Below are the code and all the weights of a small trained network. Each question names an input and a target symbol and asks about switching units off, where a switched-off unit gives its printed mean instead of its output.

import numpy as np


def w(rows, s, z=0):
    codes = np.array(rows[::2]) - 128.0
    scale = np.full(codes.shape[1], s)
    scale[-1] = z or s
    return codes * scale


def f(y):
    return np.maximum(y, 0)


def softmax(a):
    e = np.exp(a - a.max(-1, keepdims=True))
    return e / e.sum(-1, keepdims=True)


def log_softmax(a):
    a = a - a.max(-1, keepdims=True)
    return a - np.log(np.exp(a).sum(-1, keepdims=True))


def net(x, mask):
    ids = ['βδλξσψ'.index(c) for c in x.split()]
    T = len(ids)
    res = E[ids] + P[:T]
    u = 0
    for l in range(2):
        q, k, v = (res @ M[l].T for M in (Q, K, V))
        z = softmax(np.where(np.tri(T) > 0, q @ k.T / 4**0.5, -1e9)) @ v
        res = res + np.where(mask[u], z, O[l][:, -1]) @ O[l][:, :-1]
        u += 1
        y = f(res @ A[l][:, :-1].T + A[l][:, -1])
        res = res + np.where(mask[u : u + 12], y, B[l][:, -1]) @ B[l][:, :-1]
        u += 12
    return log_softmax(res[-1] @ U[:, :-1].T + U[:, -1])


Q, K, V, O, A, B = {}, {}, {}, {}, {}, {}
E = w([
[95,33,126],'β',
[46,136,107],'δ',
[58,137,245],'λ',
[179,123,62],'ξ',
[237,249,125],'σ',
[182,123,50],'ψ',
],0.014)
P = w([
[68,125,196],'0',
[177,103,146],'1',
[162,122,109],'2',
[131,118,128],'3',
[172,106,140],'4',
[93,254,133],'5',
[156,141,95],'6',
[179,78,113],'7',
[161,118,107],'8',
[161,102,107],'9',
[127,155,125],'10',
[147,130,118],'11',
],0.0096)
Q[0] = w([
[114,173,196],'L0H0',
[66,157,131],'L0H0',
[175,113,201],'L0H0',
[254,117,91],'L0H0',
],0.0097)
K[0] = w([
[212,161,162],'L0H0',
[107,182,100],'L0H0',
[244,113,8],'L0H0',
[254,147,168],'L0H0',
],0.0081)
V[0] = w([
[140,64,155],'L0H0',
[5,133,133],'L0H0',
[161,128,166],'L0H0',
[140,255,137],'L0H0',
],0.014)
O[0] = w([
[82,114,176,197],'L0H0',
[74,183,201,94],'L0H0',
[1,41,192,139],'L0H0',
[128,132,244,5],'L0H0',
],0.009,0.0034)
A[0] = w([
[127,80,172,122],'L0N0',
[120,212,19,72],'L0N1',
[126,145,215,249],'L0N2',
[93,150,238,179],'L0N3',
[166,109,52,126],'L0N4',
[13,66,239,104],'L0N5',
[43,204,129,214],'L0N6',
[148,13,36,151],'L0N7',
[74,62,209,143],'L0N8',
[74,38,58,94],'L0N9',
[148,30,163,154],'L0N10',
[252,107,1,81],'L0N11',
],0.0087,0.002)
B[0] = w([
[104,174,118,143],'L0N0',
[142,254,143,171],'L0N1',
[160,95,180,163],'L0N2',
[164,74,96,170],'L0N3',
[151,174,147,197],'L0N4',
[143,111,103,188],'L0N5',
[148,103,41,170],'L0N6',
[89,205,122,250],'L0N7',
[118,83,111,166],'L0N8',
[129,89,152,210],'L0N9',
[108,179,142,168],'L0N10',
[115,137,128,254],'L0N11',
],0.0089,0.011)
Q[1] = w([
[152,171,217],'L1H0',
[255,155,115],'L1H0',
[55,192,206],'L1H0',
[172,117,54],'L1H0',
],0.0093)
K[1] = w([
[229,177,77],'L1H0',
[128,2,150],'L1H0',
[131,91,138],'L1H0',
[35,43,141],'L1H0',
],0.0083)
V[1] = w([
[254,171,142],'L1H0',
[83,142,96],'L1H0',
[99,156,78],'L1H0',
[195,215,211],'L1H0',
],0.0088)
O[1] = w([
[174,150,176,52],'L1H0',
[108,154,114,165],'L1H0',
[56,1,67,168],'L1H0',
[178,136,69,2],'L1H0',
],0.0079,0.0077)
A[1] = w([
[78,216,114,191],'L1N0',
[118,249,135,41],'L1N1',
[105,202,152,91],'L1N2',
[158,150,158,210],'L1N3',
[121,92,163,126],'L1N4',
[163,218,170,104],'L1N5',
[144,75,124,110],'L1N6',
[224,147,174,57],'L1N7',
[149,92,241,169],'L1N8',
[112,119,103,7],'L1N9',
[58,64,56,21],'L1N10',
[133,168,179,150],'L1N11',
],0.012,0.002)
B[1] = w([
[104,58,126,231],'L1N0',
[139,111,132,219],'L1N1',
[157,71,92,182],'L1N2',
[175,52,233,153],'L1N3',
[95,200,65,146],'L1N4',
[144,170,165,195],'L1N5',
[40,100,21,149],'L1N6',
[22,185,204,167],'L1N7',
[124,150,2,161],'L1N8',
[154,61,138,151],'L1N9',
[173,164,96,247],'L1N10',
[174,20,139,157],'L1N11',
],0.0056,0.015)
U = w([
[65,118,157,239],'β',
[132,89,142,3],'δ',
[127,6,173,127],'λ',
[151,111,122,9],'ξ',
[144,68,162,203],'σ',
[166,120,112,143],'ψ',
],0.016,0.0019)

Each question gives the input, a string of symbols that net reads in full, and the target symbol t.
The units are the heads (4 rows each of Q, K, V and O) and the neurons (one row each of A and B). Each row of codes is followed by its name. A weight is (code - 128) times the scale printed after its matrix; where a second scale follows, it is the last column's (O, A, B and U).
mask holds one flag per unit, layer by layer, with each layer's heads first. A switched-off unit (its flag False) gives its mean, the last column of its rows in O or B, instead of its output. The means were averaged over made-up inputs and are rounded, as every weight is.
A unit's drop is (log p(t) with every unit on - log p(t) with that unit switched off) / (log p(t) with every unit on - log p(t) with every unit switched off).
The circuit of an input: a set's keep is (log p(t) with only the set's units on - log p(t) with every unit switched off) / (log p(t) with every unit on - log p(t) with every unit switched off). Starting from the 12 units with the biggest drops (on a tie, the unit counted first), units are removed one at a time, each time the one whose removal leaves the highest keep (on an exact tie, the one counted first), for as long as the keep stays at least 0.8.
units of the circuit, in order: the units of the circuit, biggest drop first
unit that matters most: the unit with the biggest drop
top k neurons: the k neurons with the biggest drops, biggest first
top k neurons in layer l: the k neurons of layer l with the biggest drops, biggest first
drop of u: that unit's drop, to one decimal
input λ β ψ λ λ β λ δ, target λ: units of the circuit, in order -> (L0H0; L0N7; L0N1)
input β ψ β ξ β ψ λ, target λ: top 2 neurons -> (L0N7; L0N1)
input λ ξ β σ λ ξ ξ σ, target λ: unit that matters most -> L1N11
input β ψ λ δ δ β β σ β ψ ξ, target β: units of the circuit, in order -> (L1H0; L1N10; L0N1; L0N8)
input σ β ψ δ β ψ, target σ: top 3 neurons in layer 0 -> (L0N1; L0N3; L0N7)
input β σ δ ψ σ ψ β σ, target σ: top 2 neurons in layer 1 -> (L1N3; L1N11)
input ψ ξ ξ δ, target ψ: top 2 neurons -> (L0N6; L1N7)
input λ ψ ψ, target λ: top 4 neurons -> (L0N3; L1N11; L0N6; L1N0)
input ψ β ξ β λ δ, target ψ: top 3 neurons in layer 0 -> (L0N6; L0N3; L0N7)
input λ λ δ ψ ξ, target λ: top 3 neurons -> (L0N3; L1N11; L0N6)
input σ δ δ ψ β ξ ξ, target σ: top 2 neurons -> (L1N3; L0N3)
input λ β σ σ δ λ σ β β ξ, target λ: top 2 neurons in layer 0 -> (L0N3; L0N8)
input σ ψ β ψ, target σ: top 2 neurons -> (L1N3; L0N3)
input ξ ψ β β β ψ β λ δ ψ σ, target σ: unit that matters most -> L1N3
input σ β σ λ σ δ β ξ, target σ: top 2 neurons in layer 1 -> (L1N3; L1N11)
input λ β σ δ β λ ξ β ψ, target λ: drop of L0H0 -> 0.6
input β β ξ δ β ξ ψ σ β ψ ψ σ, target β: drop of L0N1 -> 0.3
input β β λ ξ ψ ψ ψ, target β: drop of L0N7 -> 0.0
input β λ β σ β λ β β β, target β: drop of L0N7 -> 0.1
input λ λ β δ, target λ: unit that matters most -> L0H0
